Each row is followed by its class number.
[ -3 -15 -25  14 -37   1  11   3 -44   4   7 -24   5  -2  -9 -16   7 -48
 -49  68 -10  45   4   9  10  28   0 -32 -29  -5  35   1  14  22 -30 -20
  18  22 -16  48 -16  -4] | 8
[-63   8  28  79 -24   1  58  51   9 -17 -34  34   9  -4  26 -10  93  -9
   8 -54   5   2  -7   8 -10 -45   3  -4 -10 -21   1  10  31  15  29 -17
  69  22  14 -18  28  12] | 2
[-25   6  85  -3  30 -34  11 -11 -19   3  23   6 -59 -27  11  24 -23  -4
  25 -41 -41  18 -24  16 -26  18  53  14  66  12  -3  -8   1  -2  17 -39
 -27  -3 -54  -1  -4  -5] | 6
[-25  -6 -10 -48 -14  29 -36 -48  13 -36  16 -23  -7  17 -25  26  -4  11
 -26 -20 -10  30  18 -23 -46   2   9  42  33 -50 -37 -12 -20  -7  -4  32
 -38 -35  38  -5 -57 -24] | 8
[-11  12   4  -9 -48   1  -5 -74  34 -40  -4 -21  -1  18 -18  30  14  34
 -12 -41 -10  23   7 -29 -43  26  24  59  23 -57 -41   3 -10 -35 -23  48
 -54 -42  26  12 -38 -43] | 7
[-58  10  12 101 -34   8  56  28  22 -12 -30  21   9 -10  23   3 106  -7
  20 -36  18  12   4  11 -18 -46   2 -25  -7 -41  13  13  24   6  26 -16
  78  14  10 -19  22  10] | 0
[-17 -35 -47 -37  38 -12 -23 -72 -42  -8 -16 -58 -45  53 -16 -15  23   4
  22 -19  10 -17  61  -6  26 -27 -19 -24 -17 -37  30 -30 -11   3  -5  -7
   5  22  33  23 -31 -30] | 9
[  1  13  83  -7  22 -27   1  -8 -21  12  32   4 -45 -25  22  12 -21 -13
  47 -40 -36  -4  -6   2 -13  29  59  -8  69   3  -1  22   1 -12  22 -16
 -22  -5 -59  16 -16  -1] | 1
[-66  -5 -42   8 -22 -30 -35  18 -67  34  -1  -1  -9  -8 -33  32 -37 -24
 -37  15   1   0   0  13 -15  13 -16  -5  -6  -7  63 -26   9  46 -27  -9
  42  23 -15  87 -38   0] | 9
[ 13  -6 -12  38 -34  11  10  10 -47   2  11 -15   9  -1   4 -12  10 -57
 -43  84 -11  32   3   4  10  27 -11 -51 -34  -5  42  16  21  15 -23  -7
  20  24 -14  63  -1  -2] | 5
[-34 -14  -1 -46  12 -45 -35 -35 -35  35   2 -51 -42  70 -24  -9  -5  -1
  34 -22   7 -34  54  17  32  18 -12 -14  20 -51  39   7 -13  34  -5  27
  -3  26   5  18 -50 -34] | 1
[  2 -15 -19  43 -27  14  13  -1 -35  -7   8 -23  20 -11  -3 -16  14 -35
 -42  75 -10  31   3  15   7  35  -7 -27 -20  -9  33   8  19  12 -32 -17
   4  27  -8  51  -3 -10] | 7
[-23  -9  -9 -59 -14  -2 -40 -68 -21 -49  -2 -13 -21  26 -25  25   8 -20
 -13 -39 -13  20  27 -45 -44  14   6  71  11 -32 -16 -32 -13 -21   6  39
 -73 -24  28  24 -55 -31] | 1
[  2  17   2 -17 -50   2   6 -65  22 -39  -3 -29   2  12 -12  34  16  37
  -8 -35  -8   1  18 -33 -49  11  27  52  36 -52 -28  15 -22 -30 -19  51
 -45 -42  39  19 -38 -41] | 4
[-46 -14 -46   6 -20 -32 -15   8 -65  24  -7   2 -16 -18 -29  27 -26 -16
 -45  20   8   8  15  17   1  24 -14   1   9  -1  65 -19  19  38 -25  -3
  33  23 -18  74 -36 -11] | 4
[  0  -4  -8  35 -29  -1   0   7 -51   2   3 -10   5   6   0 -12   2 -52
 -50  67  -4  23   8   8   6  24  -8 -28 -33  -5  35   5  18  19 -23 -12
  29  21  -6  61  -7 -10] | 5
[-27 -10   2 -32  12 -47 -40 -43  -6  12  -9 -50 -41  59 -34  -5  -7  13
  28 -22  15 -10  55  19  42  32 -17   6  19 -48  38  -7 -20  16 -17  25
 -22  24   3   6 -44 -37] | 7
[-70  -2  -9 -21 -29 -16 -26  -2 -94   6 -13   2 -13  -5 -29  30 -49 -47
 -24  14  11 -34  -2   7  16  37   6 -12 -17  11  73  -1  -6  66 -30   1
  47  18 -11  77 -36 -25] | 5
[-69  10  28  84 -50   2  48  46  22  -4 -34  33  -2 -10  23   2  82  -2
  24 -44  27 -11   3  14  -4 -49   2 -19 -19 -28   2  12  33  26  25 -18
  88  13   3 -26  28  12] | 0
[ 28  15  83  -8  12 -26   7   9  -8  22  13  11 -62 -39  11  12 -32  -5
  26 -14 -32  10 -20  31  -3  26  58   9  54  26 -27   8  10  -5   3 -18
  -6   1 -66  28  12 -17] | 10
[ 20  -3  78  15  31 -17  15 -33 -29   6   7  -2 -26 -39  19  19  15 -18
  41 -15 -35  35 -21   0 -29  25  62  -5  63 -30   6  24 -12 -43  10 -31
 -70  -3 -73  30  -8 -23] | 1
[ 20   5  81  -1  36 -16  16   2  11  15  16  18 -51 -40  22   9 -35   0
  25  -9 -28  11 -12  23  -7  40  53   0  56  31 -24  11  14  -9   3 -25
 -15  10 -60  22   6 -10] | 7
[ 32 -12  -1 -54  44 -15 -13 -53 -12  -7 -33 -27 -56  42 -26 -24  14  12
  18  -2 -13   1  31  -5  87  18 -12   6 -23   9   0 -24  18  31 -11   8
  -5  33  12  11 -13 -26] | 2
[-15 -30 -28 -50  48 -22 -22 -56 -27  -6 -17 -52 -48  38  -9 -13   2  14
  20 -17   9 -30  72   6  43 -14 -20  -5   6 -25  28  -7  -8  14  -9   5
  17  26  41  15 -37 -39] | 4
[ -4  24  -3  -2 -45   0  -3 -71  20 -26  -9 -26  -9  23 -18  26   4  16
 -21 -31 -14  16  10 -31 -48  14  27  50  15 -41 -32   1 -15 -42 -26  44
 -40 -43  35  13 -35 -31] | 5
[ 22  13  71   3  22 -23  14  10   2   4  13  10 -62 -44  22  14 -30  14
  19 -16 -34  26  -4  20   0  21  52  17  63  27 -12   6  10 -10   1 -14
 -16  -9 -55  18   2  -9] | 4
[-30  -4  -1 -44 -13 -11 -28 -62 -22 -60  -5 -18 -29  30 -24  43  -2 -17
 -22 -44 -16  30  24 -40 -54  10  13  75  16 -27 -15 -38 -19 -22   6  31
 -53 -24  32  22 -51 -37] | 6
[-43 -10 -39   0  -8 -22 -16  22 -48  18 -15  -2  -2 -13 -23  20 -14 -28
 -46  24  -9  22  -6   1  12  17 -17  -4 -13  -3  48 -19  25  47 -22   0
  29  35 -26  82 -30  -6] | 2
[ -4 -14 -14  37 -11   4  13   8 -42 -15   1 -29  24  -4   0  -4   9 -40
 -50  68 -27  40   3   1  11  30  -6 -23 -29  -7  45  10  11  17 -24  -8
  -4  31 -18  66 -12   0] | 2
[-74   6  36  73 -44  -6  58  34   4   1 -28  32  -6  -7  23 -13  80  -1
  26 -64  26   4   4  12 -13 -47  14 -27  -5 -38   1  12  26  15  18 -31
  91  11  12 -32  14  10] | 8
[-89   4  26  67 -37  -7  55  32  19 -10 -35  33  -3  -8  21   1  90  18
  20 -53  16  -4   9  10  -7 -50  -6  -4   7 -32   0  13  24  12  18 -12
  74  13  35 -22  13  -1] | 4
[-46  -6  41  69 -37  -3  40  41   6 -23 -18  36 -17  10  12  15  81  12
  16 -28  18  25   3  18 -12 -22 -10 -35  -9 -44  53   7  32  40  23   3
  63  20 -21  -1  22   7] | 0
[-69  -7 -17 -28 -24 -15 -30   4 -88  -2  -7  -2  -4  -7 -33  23 -35 -37
 -23  20   9 -42   7  10  -1  22   9 -12 -11   8  57 -13 -10  80 -18  -2
  37  18  -9  96 -35 -17] | 9
[ -9 -16  -8 -47   2 -47 -26 -19 -12  19  -7 -60 -41  54 -25  -9   0   7
  31 -14  15 -41  58  26  49  20  -6 -17  24 -45  40  26 -24  31  -5  33
  -3  21   4  12 -33 -36] | 4
[-91   7  27  72 -33  -2  41  34   8   3 -28  28   4  -6  12   1  88  -2
  17 -48  17 -21   1  16 -11 -45   5 -17  -8 -24  -2   3  23  25  27 -16
  77   8  15  -2  17  11] | 9
[  1 -39 -37 -42  24   2 -16 -59 -29 -10 -22 -49 -46  39 -16 -18  35   1
  13 -16   5   9  63  -3  43  -6  -7 -21 -23 -32  24 -16  -2   1 -12  -9
  14  28  22  -1 -25 -27] | 8
[ 26  13  74  24  31 -30   6 -14  12  13   3   5 -56 -41  10  21 -10  14
  21  -9 -36  25  -3  25 -16  22  56  15  51  10 -13   1  13 -10   0 -26
  -9   8 -64  25   3 -11] | 0
[ 25  17  75   5  13 -16   6   9   1  12  14  13 -60 -45  18   7 -32  -1
  28 -11 -33   1 -16  32  -1  26  54   8  52  43 -27   9  15  -6   5 -26
   9   4 -55  28  20  -5] | 10
[-50  -5 -24  12 -25 -24 -20   7 -61  17  -5   4 -12 -16 -23  29 -41 -25
 -37  20   4   2  -5  12  10  24  -8  -5 -12  -4  60 -21  13  51 -21   7
  66  32 -19  89 -25  -2] | 3
[-71  19  24  75 -26  -1  50  37   8  -3 -36  52 -10   4  24 -12  85 -16
  22 -56  25   8  -9   6 -13 -48 -12 -23 -18 -21   8   9  31   9  27 -15
  92   6  24 -28  21  13] | 5
[ -5 -13 -16  21 -18  10   4 -13 -50 -10  16 -26  11 -12  -5   1  21 -37
 -45  70 -16  49 -12   3   0  28 -11 -29 -34 -20  38   1   6  20 -21  -3
  16  22 -16  55 -15 -11] | 3
[-65  11  19  73 -32  -2  57  41   6 -11 -35  32   1 -12  24  -2  93   4
  19 -51  26   7   6  12  -7 -47  -3  -8  12 -25  21  14  26   9  22 -15
  75   4  17 -26  18   8] | 4
[ -5 -21 -23  31 -30  15   9  -9 -60 -10  16 -30  16   3  -6   3  19 -43
 -48  83 -12  27  11   3   1  25 -11 -42 -38  -6  45  -3  14  22 -21  -1
   4  17 -10  75 -15 -10] | 9
[-50  -8 -45 -35 -31 -18 -21  11 -91 -11 -17  -8  -6   0 -28  18 -20 -55
 -42  11   1  11  -9 -12  35  27   7   4 -30  11  50 -25  -5  67 -24   2
  21  20 -23  78 -36 -28] | 2
[-12 -36 -44 -47  36  -1 -23 -67 -32  -8 -19 -57 -50  42 -26  -9  16  -3
  25 -15   0  -5  46   7  32  -6 -30  -8 -13 -28  36 -15  -9   0 -10   6
   9  27  34   8 -25 -27] | 10
[ -8 -11   3 -43  22 -41 -31 -27 -20   3 -14 -49 -29  65 -29 -18  -2   5
  23 -17  -3 -25  41  13  56  17  -7 -13   4 -45  32  16 -15  35  -3  21
  -5  22  -1  15 -36 -28] | 2
[ 25  -8   3 -34  22   1 -25 -55 -16  -3 -30 -22 -47  30 -21  -7   2  12
  30  12   1 -12  31   9  77  26  -7   1 -17  -1  13  -9   2  19  -6   9
  23  29   5  24  -3 -17] | 3
[-21  -7 -20 -48 -21  45 -29 -33  10 -52  28 -31 -10  11   5  34  14   4
 -25 -12 -12  20  32 -37 -38  -7   3  31  37 -46 -35   5 -13 -10   2  34
 -43 -34  49  -1 -49 -35] | 4
[-79 -13  -9 -24 -13 -34 -27 -13 -95   7 -12  -7   1  -3 -39  29 -28 -34
 -25  17  10 -37   7  11   4  20  15 -14   0   1  51 -13 -14  78 -26   0
  36  18   0  90 -44 -28] | 9
[ 18   5  77   4  31 -19   8   5  -9  24  11  11 -50 -39  25  19 -29  -2
  31 -16 -41   6  -5  15 -12  36  60  10  57  33  -8  10  10 -19   8 -18
 -21   9 -69  37   5  -2] | 1
[-26  -1 -16 -33  -8  40 -32 -53   1 -31  28 -36   1  11 -11  30  23   3
 -25 -16 -28  14  21 -34 -52 -22  10  35  25 -51 -49 -18 -16 -14   1  24
 -43 -32  53  11 -47 -24] | 9
[ 23  15  87   2  43 -24  24 -15   9  25  15   9 -60 -54  16  20 -30  19
  32 -14 -39  13 -29  18 -12  25  59  -3  54  21 -20  -1   0 -16   7 -14
  -4  10 -70  28   7  -9] | 3
[-114   12   31   33  -46  -24   32   45   -6   29  -34   45  -28   34
   12   -1   65   10   19  -80   32   -1   12   14  -27  -28   -4    7
   -8  -37    1   -8   20   42   21  -10   78    7   -6   -6   -9   -7] | 1
[ 33  -4  70   6  52 -25  17 -19 -16  -3  -1   0 -25 -48  14   3   7  -8
  36 -21 -37  22 -39   8 -16  11  65  -5  68  -9 -10  20  -9 -25  14 -47
 -59   6 -71  16  12 -11] | 2
[ 22 -14  -8 -43  24 -10 -30 -44 -14  13 -24 -29 -52  47 -19 -14   9   6
  22   1  -4  -2  56  -1  73  32 -12   5 -13  -2  19 -15  14  14  -9  15
 -15  27   1  22 -18 -17] | 1
[-19 -11  -5 -55   3 -42 -43 -29 -20  18  -1 -57 -47  61 -35  -4 -14  -9
  28 -21  12 -31  41  29  36  31 -12 -18  19 -46  47  21 -19  37 -10  24
   5  19   2  17 -38 -28] | 10
[-84   0  34  57 -24   8  50  39  12   1 -24  45   3  -6  18   2  76   4
  34 -57  21 -14  -6  14 -14 -30  -4 -25   5 -32   9  16  21  19  27 -18
  75  21  11 -20  17   5] | 7
[-110   14   42   49  -45  -20   39   37    7   36  -32   38  -30   36
   15    6   79   33   17  -76   27   10   25   11  -28  -23   -6   14
  -11  -37   -9  -18   18   28   15  -11   66   13   -3  -13   -9  -14] | 1
[ -9 -34 -24 -35  21  -7 -24 -61 -21  -8 -20 -41 -33  47 -15 -20   8   9
  23 -13  12 -25  62   0  48  -5 -26  -4 -15 -29  13 -15   7   7 -12   4
  12  32  38   6 -20 -28] | 7
[-24 -13   3 -35  -2 -54 -34 -35 -15  24 -12 -51 -38  54 -34 -14 -29  16
  28 -27  14 -40  54  31  29  21  10  -9  22 -47  35  14 -27  29 -18  10
  11  21   2  14 -39 -25] | 8
[-52   1  61  53 -28  11  58  60 -12  -4 -10  37 -29   8  20  12  72   6
  19 -34   9  22 -14  18 -20 -20  -4 -31  -4 -32  37   1  31  47  25 -16
  58  24 -20  -7  28   0] | 6
[-25  -8 -11 -27 -32  40 -31 -50  16 -41  24 -35  -5  10  -8  20  13   9
 -21 -22 -11  22  27 -21 -52  -7  17  35  38 -62 -35  -3 -11 -14  -2  18
 -40 -32  36  -9 -42 -17] | 8
[-42 -18 -30   4  -1 -27 -19  23 -54  24 -18  -8   5 -11 -28  25 -41 -25
 -40  20  -9  -8  -1  16  -4  27  -4   1   1  -1  55   1  12  45 -27  -6
  28  40 -21  82 -26   1] | 2
[ 13   3  79   4  18 -33  18  -5  -1  20   8  12 -58 -36  11   8 -35  10
  21 -25 -24   9  -1  28 -22  28  69   4  56  24 -25   6   7  -6  -2 -28
   2   5 -55  16  -1  -4] | 8
[-111   14   32   42  -49  -18   48   41   22   24  -34   43  -29   22
    5    1   66   35   19  -82   46   -6   11   13  -20  -15   -8   -4
  -14  -29   -6  -15   20   32   10  -22   80   13   -3  -29   -5  -14] | 7
[-36  -9  -7 -38  -6  38 -35 -62  14 -48  21 -29   1  15  -7  27   4   2
 -22 -25  -8  21  23 -27 -45   0   5  50  38 -58 -40  -9 -12 -15  -2  28
 -59 -35  44  -6 -50 -34] | 7
[ -7 -31 -41 -59  30  -7 -24 -55 -18 -15 -34 -58 -50  39 -12 -18  22  11
  20 -10  18  -5  65  -8  56 -16 -23  -6  -9 -32  20  -6   0  14 -16  -1
   7  16  35   2 -31 -36] | 4
[  1  16  74  10  21 -44   4  -6   0   6  22  12 -49 -30  11  30 -44  -8
  42 -31 -25   4 -16  10 -20  22  49 -13  61   7   8  18   0  -3  14 -12
   0  -6 -61  13 -17   5] | 0
[ 16 -14  -2 -38  19 -13 -32 -41  -6   8 -31 -24 -49  36 -29 -18   9   7
   9   0   7  -1  55  17  84  25   1   9  -7  -3   5 -19   7  30 -13  -1
  13  28  13   8 -15 -20] | 8
[-17   3 -15 -17 -32  31 -39 -54  19 -53  25 -35  -9  22 -12  36   4   3
 -21 -17 -17  21  26 -38 -46 -10   4  41  19 -70 -34  -9 -15  -8  -2  38
 -31 -28  51   7 -55 -30] | 0
[-16 -34 -25 -55  35 -18 -34 -59 -37 -10 -17 -52 -49  47 -28 -11  31   5
  13 -17   4 -10  58  -8  31 -13 -25 -12 -35 -37  28 -30  -2  23  -9   6
   0  25  26  22 -34 -34] | 9
[-65  12  27  61 -35   3  46  46   6  -6 -31  41 -10  -9  12   2  82 -22
  22 -52  19  10 -12  18 -11 -33  -6 -14  -6 -21  11  15  29  20  24  -8
  78  11  13 -18  22  12] | 10
[-63   8  27  78 -19   1  68  43   6  -8 -35  22   3  -4  28  -6  88 -11
  14 -54   7  11  -1   1  -9 -44   5 -17 -14 -31   7  12  29  10  27 -10
  68  18   3 -10  16  10] | 2
[ 18   0  67   1  41 -11  19 -10 -18  -6   8  16 -31 -49  13  19   4  -6
  32 -17 -19  20 -17   7 -19  14  55 -10  81 -17  10  16 -23 -20  21 -35
 -50  -2 -56  22  -5 -17] | 4
[-10   3 -15 -19 -26  37 -31 -55  27 -51  22 -41  -4  17 -11  33  21   7
 -30  -6 -26  28  29 -30 -55  -7  13  41  29 -65 -37  -4  -9 -12  -4  36
 -40 -31  42   8 -48 -28] | 0
[-56  -7 -24 -35 -25  -4 -14   7 -94   0 -14 -11 -10   3 -28  31 -32 -49
 -30  14   3 -13  -3   1   2  27  10   3 -12   2  64 -14 -10  71 -22 -10
  34  22  -8  77 -30 -28] | 6
[-14   9  91   0  32 -24   5 -28 -15  -1  29   4 -52 -42  15  32 -26   4
  37 -38 -41  13 -24   9 -24  22  55   1  64  -3   2   9  -6 -11  17 -13
  -5   0 -54  15 -10   1] | 3
[ -77   -7  -14  -31  -39  -19  -29   -7 -103   15  -16   -2   -5    5
  -26   17  -38  -48  -22   10    7  -30    9    1   20   34    9   14
  -23    3   49  -12   -6   74  -27    1   35   20   -8   87  -44  -30] | 1
[ 20 -10  -4 -63  33  -7 -21 -29   9   6 -39 -18 -48  30 -20 -11  16  17
  24  11   4 -11  44   9  90  17 -18  10  -1  12   6  -5   2  27  -5  13
   2  22  15  12 -10 -28] | 4
[-56 -10 -16  19 -26 -19 -11  23 -46  28  -7  12   3 -12 -17  24 -46 -16
 -30  20  14 -15   8  24   3  32  -7 -13   6  -4  59  -2  21  45 -28  -6
  45  32 -22  76 -21  -5] | 7
[  5  17   4 -16 -42  12  10 -50  20 -24  -4 -28   3  24 -18  45   5  24
 -17 -28 -19  18  -4 -39 -60  15  26  49  12 -53 -40   4 -26 -34 -17  43
 -48 -36  31  17 -34 -42] | 6
[ 16 -14  -1 -35   5 -16 -24 -45 -16   3 -29 -20 -50  44 -29 -23  -8  15
  18   0  10 -10  50  15  70  24  -1   0 -13  -2   5 -12   6  26 -18  -3
  21  24  16   7 -17 -20] | 8
[-62   6  34  75 -42   2  50  33   9  -2 -39  36   3  -7  11 -10  81   3
  14 -51  28  11   1  14 -11 -38   7  -6  -9 -30  -1   5  24  14  14 -27
  82   9  16 -31  17  13] | 8
[-23   3  -1 -37  -6  50 -28 -40  10 -46  21 -41  -7  15  -7  34   1  -6
 -21 -13 -30  16  16 -32 -53  -9  11  54  35 -48 -43  -8 -18 -10   3  22
 -46 -26  56  -2 -42 -28] | 6
[-94  20  21  47 -59 -25  31  54  30  22 -31  41 -38  28   6   8  84  21
  13 -66  35  15   9  14 -14 -29 -10  -4 -25 -41  -5 -18  17  43  20 -19
  84  15 -14 -20   0 -14] | 0
